Below are the code and all the weights of a small trained network. Each question names an input and a class and asks about switching units off, where a switched-off unit gives its printed mean instead of its output.

import numpy as np


def w(rows, s, z=0):
    codes = np.array(rows[::2]) - 128.0
    scale = np.full(codes.shape[1], s)
    scale[-1] = z or s
    return codes * scale


def f(y):
    return y / 2 * (1 + np.tanh(0.7978845608 * (y + 0.044715 * y**3)))


def log_softmax(a):
    a = a - a.max(-1, keepdims=True)
    return a - np.log(np.exp(a).sum(-1, keepdims=True))


def net(x, mask):
    res = np.array(x, float).reshape(1, 8) / 4 @ E
    y = f(res @ A[0][:, :-1].T + A[0][:, -1])
    res = res + np.where(mask, y, B[0][:, -1]) @ B[0][:, :-1]
    return log_softmax(res[-1] @ U[:, :-1].T + U[:, -1])


A, B = {}, {}
E = w([
[127,124,81,84,55,220,222,121,41],'x0',
[170,231,130,74,98,147,152,254,202],'x1',
[134,179,71,143,3,44,53,70,90],'x2',
[138,128,89,113,137,173,100,107,167],'x3',
[19,143,79,191,120,168,120,223,129],'x4',
[92,88,209,75,46,150,92,72,190],'x5',
[111,209,118,192,138,155,209,52,204],'x6',
[74,90,56,32,129,48,185,116,177],'x7',
],0.0068)
A[0] = w([
[135,64,156,96,181,144,116,176,112,100],'N0',
[244,83,143,40,143,101,98,134,83,201],'N1',
[113,62,117,136,151,123,100,101,72,58],'N2',
[152,107,90,122,83,109,71,148,98,62],'N3',
[83,67,210,63,51,163,64,141,142,208],'N4',
[165,150,148,205,128,167,91,133,107,162],'N5',
[79,73,114,164,143,141,116,71,97,31],'N6',
[135,187,113,123,75,99,83,102,115,110],'N7',
[126,87,164,116,190,169,152,150,131,57],'N8',
[89,77,121,145,148,116,104,78,89,56],'N9',
[195,124,38,112,215,105,93,185,49,164],'N10',
[141,110,76,63,155,54,172,102,147,172],'N11',
[122,178,95,117,86,89,92,114,103,87],'N12',
[156,141,173,167,102,179,95,117,108,74],'N13',
[87,88,77,69,131,80,148,140,158,141],'N14',
[224,143,162,109,148,101,195,67,126,66],'N15',
[162,155,72,155,132,98,117,125,79,66],'N16',
[59,80,96,118,116,141,58,215,92,182],'N17',
[31,119,109,169,109,152,132,188,131,144],'N18',
[101,133,172,126,167,88,72,132,174,55],'N19',
[126,124,142,166,167,85,95,135,177,48],'N20',
[134,129,87,72,109,181,177,125,60,96],'N21',
[212,140,186,137,125,169,80,136,80,183],'N22',
[120,129,183,109,206,151,185,142,155,112],'N23',
[129,160,111,168,82,68,116,117,133,5],'N24',
[118,225,142,188,135,125,219,52,185,22],'N25',
[166,151,134,61,101,121,95,225,132,66],'N26',
[150,128,133,132,192,58,54,162,164,74],'N27',
[147,98,121,93,64,187,166,145,76,75],'N28',
[164,207,145,91,85,124,143,180,171,31],'N29',
],0.012,0.0028)
B[0] = w([
[153,63,138,141,85,182,98,167,138,194],'N0',
[52,148,123,146,160,207,41,67,190,227],'N1',
[222,145,164,163,196,136,131,164,138,180],'N2',
[152,78,151,138,99,193,113,158,119,175],'N3',
[79,72,89,174,127,5,200,80,152,249],'N4',
[71,143,132,67,144,94,135,189,102,198],'N5',
[225,173,126,121,189,108,119,136,147,187],'N6',
[144,40,87,108,104,187,132,142,124,186],'N7',
[162,69,95,88,73,145,116,126,99,187],'N8',
[211,144,133,121,217,142,143,146,158,185],'N9',
[86,68,113,163,127,1,199,64,163,225],'N10',
[76,143,151,101,149,108,123,212,90,208],'N11',
[154,63,106,92,68,157,102,124,130,179],'N12',
[100,144,120,77,136,81,138,167,80,179],'N13',
[80,149,157,84,152,83,122,225,50,206],'N14',
[90,187,33,98,147,143,85,48,168,192],'N15',
[130,97,104,120,115,107,149,113,137,167],'N16',
[59,129,153,146,153,206,55,97,181,234],'N17',
[87,184,61,78,158,135,66,33,160,216],'N18',
[135,196,126,151,71,144,186,113,97,184],'N19',
[145,194,137,107,66,155,160,89,111,172],'N20',
[157,192,170,150,27,140,169,114,101,207],'N21',
[75,140,153,102,151,104,120,210,97,213],'N22',
[165,39,64,101,78,144,105,142,114,207],'N23',
[143,97,83,115,95,153,128,132,125,165],'N24',
[87,62,242,241,152,156,85,133,180,217],'N25',
[228,137,177,166,231,129,125,149,143,208],'N26',
[151,201,165,160,29,167,181,112,89,201],'N27',
[151,202,157,165,41,155,179,125,105,201],'N28',
[237,150,108,115,243,100,135,102,122,194],'N29',
],0.017,0.011)
U = w([
[241,134,160,123,198,105,139,145,142,113],'0',
[142,183,183,138,44,144,187,112,98,83],'1',
[96,80,216,171,129,138,86,137,161,255],'2',
[167,26,90,79,73,145,112,157,117,94],'3',
[76,163,107,93,142,137,65,82,160,105],'4',
[105,59,133,156,122,1,209,93,158,123],'5',
[81,135,179,59,140,82,115,217,73,102],'6',
],0.011,0.0064)

Each question gives the input, the list of numbers given to net, and the class t.
The units are the neurons (one row each of A and B). Each row of codes is followed by its name. A weight is (code - 128) times the scale printed after its matrix; where a second scale follows, it is the last column's (A, B and U).
mask holds one flag per neuron, in row order. A switched-off neuron (its flag False) gives its mean, the last column of its row in B, instead of its output. The means were averaged over made-up inputs and are rounded, as every weight is.
A unit's drop is (log p(t) with every unit on - log p(t) with that unit switched off) / (log p(t) with every unit on - log p(t) with every unit switched off).
The circuit of an input: a set's keep is (log p(t) with only the set's units on - log p(t) with every unit switched off) / (log p(t) with every unit on - log p(t) with every unit switched off). Starting from the 12 units with the biggest drops (on a tie, the unit counted first), units are removed one at a time, each time the one whose removal leaves the highest keep (on an exact tie, the one counted first), for as long as the keep stays at least 0.8.
units of the circuit, in order: the units of the circuit, biggest drop first
unit that matters most: the unit with the biggest drop
k most important neurons: the k neurons with the biggest drops, biggest first
drop of u: that unit's drop, to one decimal
input [-2,1,-2,3,7,-7,4,-4], class 4: unit that matters most	N18
input [-7,-6,-1,-4,0,-8,6,-4], class 5: 3 most important neurons	[N10, N21, N28]
input [8,-7,-7,-8,-8,8,-5,2], class 1: 3 most important neurons	[N28, N21, N10]
input [3,3,0,-6,-7,-2,-6,-8], class 6: 4 most important neurons	[N22, N13, N18, N5]
input [-7,-7,3,-2,-7,8,3,-2], class 5: 2 most important neurons	[N4, N26]
input [8,-3,-6,0,1,5,-5,8], class 1: 2 most important neurons	[N21, N28]
input [7,0,-8,-1,0,-7,-8,6], class 2: units of the circuit, in order	[N1, N0]
input [-5,-6,6,3,0,-3,-1,3], class 0: 2 most important neurons	[N9, N2]
input [-6,-3,1,-5,2,4,-6,-3], class 1: 4 most important neurons	[N27, N19, N25, N20]
input [5,2,2,7,-1,1,-1,-5], class 1: 3 most important neurons	[N28, N14, N21]
input [0,1,-8,3,-2,5,2,8], class 3: 2 most important neurons	[N23, N8]
input [-3,6,8,6,-3,-4,3,-4], class 3: 3 most important neurons	[N7, N12, N24]
input [1,-1,-8,4,-1,1,-5,7], class 3: 3 most important neurons	[N23, N0, N8]
input [-2,3,-1,-4,-3,-3,-7,5], class 2: unit that matters most	N1
input [0,3,7,-5,-4,7,-2,2], class 3: 3 most important neurons	[N7, N10, N12]
input [-1,5,6,-4,-8,4,-7,-2], class 4: 3 most important neurons	[N1, N25, N15]
input [1,-7,-6,5,8,-1,-1,-7], class 4: 3 most important neurons	[N18, N17, N26]
input [-8,4,5,5,4,-6,5,-6], class 1: drop of N27	0.3
input [6,1,7,5,-8,5,-2,-1], class 4: drop of N8	0.9
input [-2,1,6,-5,2,7,2,-2], class 5: units of the circuit, in order	[N4]
input [-1,5,-5,-4,-3,4,-3,1], class 0: drop of N17	0.2
input [2,3,0,2,1,-7,-7,2], class 2: drop of N4	3.9
